Here is a tiny trained network, its code and every weight. The questions are about switching its units off for an input and a class, where a switched-off unit gives its printed mean instead of its output.

import numpy as np


def w(rows, s, z=0):
    codes = np.array(rows[::2]) - 128.0
    scale = np.full(codes.shape[1], s)
    scale[-1] = z or s
    return codes * scale


def norm(h):
    return h / np.sqrt((h * h).mean(-1, keepdims=True) + 1e-5)


def f(y):
    return np.maximum(y, 0)


def log_softmax(a):
    a = a - a.max(-1, keepdims=True)
    return a - np.log(np.exp(a).sum(-1, keepdims=True))


def net(x, mask):
    res = np.array(x, float).reshape(1, 4) / 4 @ E
    u = 0
    for l in range(2):
        y = f(norm(res) @ A[l][:, :-1].T + A[l][:, -1])
        res = res + np.where(mask[u : u + 8], y, B[l][:, -1]) @ B[l][:, :-1]
        u += 8
    return log_softmax(norm(res)[-1] @ U[:, :-1].T + U[:, -1])


A, B = {}, {}
E = w([
[162,119,72,189,2,205,115,83,121,96,138,66],'x0',
[18,37,185,194,141,95,126,119,101,63,183,105],'x1',
[138,38,178,77,99,199,223,170,225,207,175,109],'x2',
[101,157,122,72,207,122,159,62,163,47,164,21],'x3',
],0.0077)
A[0] = w([
[160,209,133,146,152,213,69,194,163,132,158,195,125],'L0N1',
[38,86,109,207,112,158,133,144,126,140,156,118,109],'L0N2',
[121,195,96,141,168,146,78,139,103,95,157,135,3],'L0N3',
[118,126,64,129,175,104,76,127,47,3,133,145,171],'L0N4',
[82,106,221,172,143,106,103,78,133,73,136,123,84],'L0N5',
[162,94,64,175,78,216,112,153,125,65,163,79,63],'L0N6',
[84,71,188,55,119,189,228,61,129,131,164,133,97],'L0N7',
[159,140,118,79,155,111,116,43,211,47,190,38,128],'L0N8',
],0.006,0.0048)
B[0] = w([
[165,83,228,131,62,136,121,156,151,89,146,28,175],'L0N1',
[106,31,149,68,113,96,81,88,165,117,64,105,187],'L0N2',
[149,152,68,104,153,97,144,164,83,64,124,91,151],'L0N3',
[206,74,121,138,100,156,211,136,79,173,165,152,254],'L0N4',
[114,122,213,108,66,77,119,112,116,203,53,24,189],'L0N5',
[182,141,225,157,160,243,94,89,117,92,176,148,198],'L0N6',
[207,98,63,128,116,141,164,209,20,122,155,132,209],'L0N7',
[2,178,38,171,123,69,123,94,195,168,170,205,245],'L0N8',
],0.0083,0.0068)
A[1] = w([
[128,100,152,194,12,151,74,188,147,175,45,238,125],'L1N1',
[172,146,126,166,110,162,63,61,196,138,164,164,181],'L1N2',
[126,150,208,82,254,78,129,182,120,174,133,168,132],'L1N3',
[173,247,91,66,115,150,97,81,232,134,24,152,45],'L1N4',
[133,175,103,206,153,63,60,92,37,67,48,111,128],'L1N5',
[162,101,127,156,106,146,233,133,131,173,198,145,62],'L1N6',
[191,211,106,84,98,162,193,157,123,178,100,109,140],'L1N7',
[151,41,203,103,106,103,91,149,97,58,159,47,255],'L1N8',
],0.008,0.0026)
B[1] = w([
[31,169,38,107,188,110,189,67,179,93,186,93,252],'L1N1',
[105,138,241,115,160,96,96,123,131,111,130,223,199],'L1N2',
[157,152,156,201,37,237,65,42,141,55,147,131,236],'L1N3',
[69,29,159,147,69,129,140,119,98,228,105,92,185],'L1N4',
[199,56,127,39,156,198,202,254,236,130,152,112,209],'L1N5',
[220,167,64,74,164,106,147,139,95,60,89,136,221],'L1N6',
[68,70,181,183,157,43,75,158,73,129,98,91,216],'L1N7',
[160,197,142,134,137,104,75,175,111,196,65,139,254],'L1N8',
],0.0089,0.0078)
U = w([
[220,85,91,68,173,140,185,247,139,84,159,128,92],'0',
[63,55,187,149,113,59,104,149,113,174,91,80,108],'1',
[24,171,47,121,175,99,173,79,203,91,186,159,148],'2',
[172,143,195,182,120,222,79,73,131,53,156,183,85],'3',
[133,242,83,93,151,34,84,101,62,105,85,199,253],'4',
],0.013,0.0024)

Each question gives the input, the list of numbers given to net, and the class t.
The units are the neurons (one row each of A and B). Each row of codes is followed by its name. A weight is (code - 128) times the scale printed after its matrix; where a second scale follows, it is the last column's (A, B and U).
mask holds one flag per neuron, layer by layer. A switched-off neuron (its flag False) gives its mean, the last column of its row in B, instead of its output. The means were averaged over made-up inputs and are rounded, as every weight is.
A unit's drop is (log p(t) with every unit on - log p(t) with that unit switched off) / (log p(t) with every unit on - log p(t) with every unit switched off).
The circuit of an input: a set's keep is (log p(t) with only the set's units on - log p(t) with every unit switched off) / (log p(t) with every unit on - log p(t) with every unit switched off). Starting from the 12 units with the biggest drops (on a tie, the unit counted first), units are removed one at a time, each time the one whose removal leaves the highest keep (on an exact tie, the one counted first), for as long as the keep stays at least 0.8.
circuit, biggest first: the units of the circuit, biggest drop first
most important unit: the unit with the biggest drop
top k neurons: the k neurons with the biggest drops, biggest first
k most important neurons of layer l: the k neurons of layer l with the biggest drops, biggest first
drop of u: that unit's drop, to one decimal
input [3,5,7,3], class 0: top 2 neurons	(L0N7; L1N6)
input [-7,-3,6,7], class 2: most important unit	L0N8
input [-4,-3,-5,-6], class 2: top 2 neurons	(L1N1; L0N7)
input [-5,-2,5,-6], class 2: top 3 neurons	(L1N1; L0N4; L1N5)
input [1,1,-1,3], class 4: top 3 neurons	(L0N4; L1N1; L1N5)
input [-4,-3,0,-1], class 3: top 2 neurons	(L1N3; L0N5)
input [7,7,-4,-2], class 1: 2 most important neurons of layer 1	(L1N3; L1N8)
input [7,-1,6,-8], class 2: 3 most important neurons of layer 1	(L1N1; L1N3; L1N5)
input [-6,5,3,-4], class 3: 2 most important neurons of layer 0	(L0N8; L0N1)
input [-4,4,8,-7], class 0: top 3 neurons	(L0N8; L0N7; L1N6)
input [-5,1,4,-5], class 2: top 3 neurons	(L1N1; L0N4; L0N6)
input [8,2,-4,-8], class 2: top 3 neurons	(L1N1; L1N3; L0N7)
input [1,2,3,-2], class 4: top 2 neurons	(L1N8; L1N5)
input [-4,3,-8,7], class 0: top 2 neurons	(L1N5; L1N1)
input [-5,-4,1,-5], class 2: top 2 neurons	(L1N1; L0N6)
input [-4,-6,-2,4], class 1: most important unit	L1N4
input [3,-6,5,-2], class 1: top 2 neurons	(L1N7; L0N4)
input [1,-4,6,8], class 2: 2 most important neurons of layer 0	(L0N8; L0N4)
input [0,-5,-6,-5], class 0: top 2 neurons	(L1N5; L0N8)
input [-7,-6,1,-6], class 3: top 2 neurons	(L1N3; L0N8)
input [7,5,-7,6], class 0: top 3 neurons	(L1N5; L1N3; L1N1)
input [5,-8,-1,8], class 1: circuit, biggest first	(L1N4)
input [4,8,-5,8], class 1: 2 most important neurons of layer 0	(L0N5; L0N4)
input [2,4,-4,1], class 0: 3 most important neurons of layer 1	(L1N5; L1N7; L1N4)
input [-6,0,-1,4], class 3: 2 most important neurons of layer 1	(L1N3; L1N1)
input [5,-7,3,2], class 1: 2 most important neurons of layer 1	(L1N4; L1N7)
input [-3,-3,1,5], class 2: circuit, biggest first	(L0N8)
input [1,-1,-7,7], class 0: 2 most important neurons of layer 1	(L1N5; L1N1)
input [-6,-4,-3,-3], class 3: drop of L1N3	1.3
input [-6,-8,-8,-8], class 0: drop of L1N1	0.1
